Here is a tiny trained network, its code and every weight. The questions are about switching its units off for an input and a class, where a switched-off unit gives its printed mean instead of its output.

import numpy as np


def w(rows, s, z=0):
    codes = np.array(rows[::2]) - 128.0
    scale = np.full(codes.shape[1], s)
    scale[-1] = z or s
    return codes * scale


def norm(h):
    return h / np.sqrt((h * h).mean(-1, keepdims=True) + 1e-5)


def f(y):
    return np.maximum(y, 0)


def log_softmax(a):
    a = a - a.max(-1, keepdims=True)
    return a - np.log(np.exp(a).sum(-1, keepdims=True))


def net(x, mask):
    res = np.array(x, float).reshape(1, 7) / 4 @ E
    u = 0
    for l in range(2):
        y = f(norm(res) @ A[l][:, :-1].T + A[l][:, -1])
        res = res + np.where(mask[u : u + 12], y, B[l][:, -1]) @ B[l][:, :-1]
        u += 12
    return log_softmax(norm(res)[-1] @ U[:, :-1].T + U[:, -1])


A, B = {}, {}
E = w([
[118,102,146,87,121,112],'x0',
[182,152,190,110,155,119],'x1',
[128,130,129,132,128,131],'x2',
[154,177,67,84,91,139],'x3',
[92,164,65,75,230,112],'x4',
[117,84,169,109,137,255],'x5',
[196,38,55,142,162,120],'x6',
],0.006)
A[0] = w([
[127,129,111,138,118,253,60],'0.n1',
[126,133,94,150,100,162,156],'0.n2',
[68,108,77,129,84,126,24],'0.n3',
[129,110,169,161,148,104,145],'0.n4',
[150,152,88,110,87,132,122],'0.n5',
[117,147,125,161,120,52,5],'0.n6',
[127,72,70,96,139,143,141],'0.n7',
[126,129,147,113,216,99,103],'0.n8',
[31,77,114,175,132,122,132],'0.n9',
[89,136,109,92,166,149,18],'0.n10',
[84,129,137,115,173,154,243],'0.n11',
[143,111,158,141,94,136,74],'0.n12',
],0.013,0.0022)
B[0] = w([
[85,41,179,69,158,66,255],'0.n1',
[169,116,214,133,114,154,184],'0.n2',
[225,253,166,131,165,156,194],'0.n3',
[232,169,159,110,152,199,198],'0.n4',
[202,100,188,43,159,58,199],'0.n5',
[33,47,209,163,220,136,220],'0.n6',
[186,75,120,182,133,162,242],'0.n7',
[173,135,42,108,103,170,238],'0.n8',
[240,209,163,52,141,96,232],'0.n9',
[105,164,100,135,87,158,199],'0.n10',
[18,107,70,95,111,178,239],'0.n11',
[90,145,21,177,68,225,182],'0.n12',
],0.0059,0.0049)
A[1] = w([
[47,170,171,134,112,124,27],'1.n1',
[142,95,171,162,39,119,143],'1.n2',
[130,172,89,96,216,147,134],'1.n3',
[126,111,147,101,150,151,126],'1.n4',
[143,131,127,83,91,92,53],'1.n5',
[133,151,120,160,151,10,142],'1.n6',
[121,136,101,144,159,174,80],'1.n7',
[149,148,161,178,98,84,9],'1.n8',
[178,143,166,81,155,170,209],'1.n9',
[91,125,107,110,184,84,205],'1.n10',
[53,209,152,80,87,144,12],'1.n11',
[99,94,173,27,70,183,89],'1.n12',
],0.013,0.0016)
B[1] = w([
[195,66,85,161,206,121,184],'1.n1',
[126,195,43,46,132,213,186],'1.n2',
[123,169,189,108,69,142,237],'1.n3',
[87,172,152,166,105,95,178],'1.n4',
[151,124,193,128,158,105,153],'1.n5',
[46,63,154,184,146,125,195],'1.n6',
[157,160,166,128,101,128,162],'1.n7',
[47,132,108,92,84,119,159],'1.n8',
[98,214,171,175,161,1,249],'1.n9',
[94,117,107,92,39,205,186],'1.n10',
[237,78,102,165,153,136,222],'1.n11',
[96,106,112,149,114,90,254],'1.n12',
],0.0079,0.0083)
U = w([
[2,60,162,149,135,146,222],'0',
[132,205,90,72,44,246,107],'1',
[160,170,186,138,117,88,252],'2',
[156,217,176,148,129,77,36],'3',
[237,73,97,177,190,159,22],'4',
],0.0091,0.0024)

Each question gives the input, the list of numbers given to net, and the class t.
The units are the neurons (one row each of A and B). Each row of codes is followed by its name. A weight is (code - 128) times the scale printed after its matrix; where a second scale follows, it is the last column's (A, B and U).
mask holds one flag per neuron, layer by layer. A switched-off neuron (its flag False) gives its mean, the last column of its row in B, instead of its output. The means were averaged over made-up inputs and are rounded, as every weight is.
A unit's drop is (log p(t) with every unit on - log p(t) with that unit switched off) / (log p(t) with every unit on - log p(t) with every unit switched off).
The circuit of an input: a set's keep is (log p(t) with only the set's units on - log p(t) with every unit switched off) / (log p(t) with every unit on - log p(t) with every unit switched off). Starting from the 12 units with the biggest drops (on a tie, the unit counted first), units are removed one at a time, each time the one whose removal leaves the highest keep (on an exact tie, the one counted first), for as long as the keep stays at least 0.8.
units of the circuit, in order: the units of the circuit, biggest drop first
unit that matters most: the unit with the biggest drop
top k neurons: the k neurons with the biggest drops, biggest first
k most important neurons of layer l: the k neurons of layer l with the biggest drops, biggest first
input [-6,8,-8,-6,7,3,6], class 3: units of the circuit, in order => 1.n9
input [1,5,-6,-5,-6,0,6], class 1: 3 most important neurons of layer 1 => 1.n2; 1.n11; 1.n1
input [3,-5,0,-7,7,-2,-4], class 1: units of the circuit, in order => 1.n10; 0.n8
input [3,-1,-1,-6,0,2,6], class 2: top 3 neurons => 0.n9; 1.n9; 1.n11
input [-7,-5,8,8,0,1,6], class 2: 3 most important neurons of layer 1 => 1.n9; 1.n11; 1.n1
input [3,-8,-2,2,6,0,-2], class 3: top 4 neurons => 0.n3; 0.n9; 1.n9; 1.n2
input [0,-5,2,3,-3,2,5], class 3: units of the circuit, in order => 0.n3; 1.n9
input [7,6,-3,6,5,-3,-8], class 4: top 3 neurons => 1.n11; 1.n1; 0.n9
input [2,5,8,6,6,7,-8], class 4: 3 most important neurons of layer 1 => 1.n1; 1.n11; 1.n6
input [5,2,5,0,-6,4,0], class 1: top 4 neurons => 1.n2; 0.n12; 0.n6; 1.n6
input [7,4,-4,-2,-7,-4,-8], class 4: top 2 neurons => 1.n1; 1.n11
input [7,-7,3,-8,-8,7,-4], class 1: top 3 neurons => 1.n2; 0.n12; 0.n6
input [3,-8,-6,1,-4,7,3], class 3: 3 most important neurons of layer 1 => 1.n9; 1.n6; 1.n10
input [-1,-6,-8,5,3,3,-2], class 3: unit that matters most => 0.n3
input [7,-4,-6,6,-6,-6,-3], class 0: 3 most important neurons of layer 0 => 0.n6; 0.n5; 0.n9
input [-7,6,-3,-4,6,8,5], class 0: 2 most important neurons of layer 0 => 0.n1; 0.n11
input [8,5,-1,-2,-8,6,7], class 1: units of the circuit, in order => 1.n2; 0.n12
input [-6,-2,7,4,4,8,-7], class 0: 2 most important neurons of layer 0 => 0.n1; 0.n11
input [-2,5,1,-1,-8,-8,-2], class 0: top 4 neurons => 0.n6; 1.n6; 0.n8; 1.n8
input [-2,-2,7,3,-1,5,1], class 0: units of the circuit, in order => 0.n1
input [2,-1,-1,4,-3,2,-7], class 4: units of the circuit, in order => 1.n11; 1.n1
input [-7,-5,5,6,2,6,-2], class 0: top 2 neurons => 0.n1; 1.n12
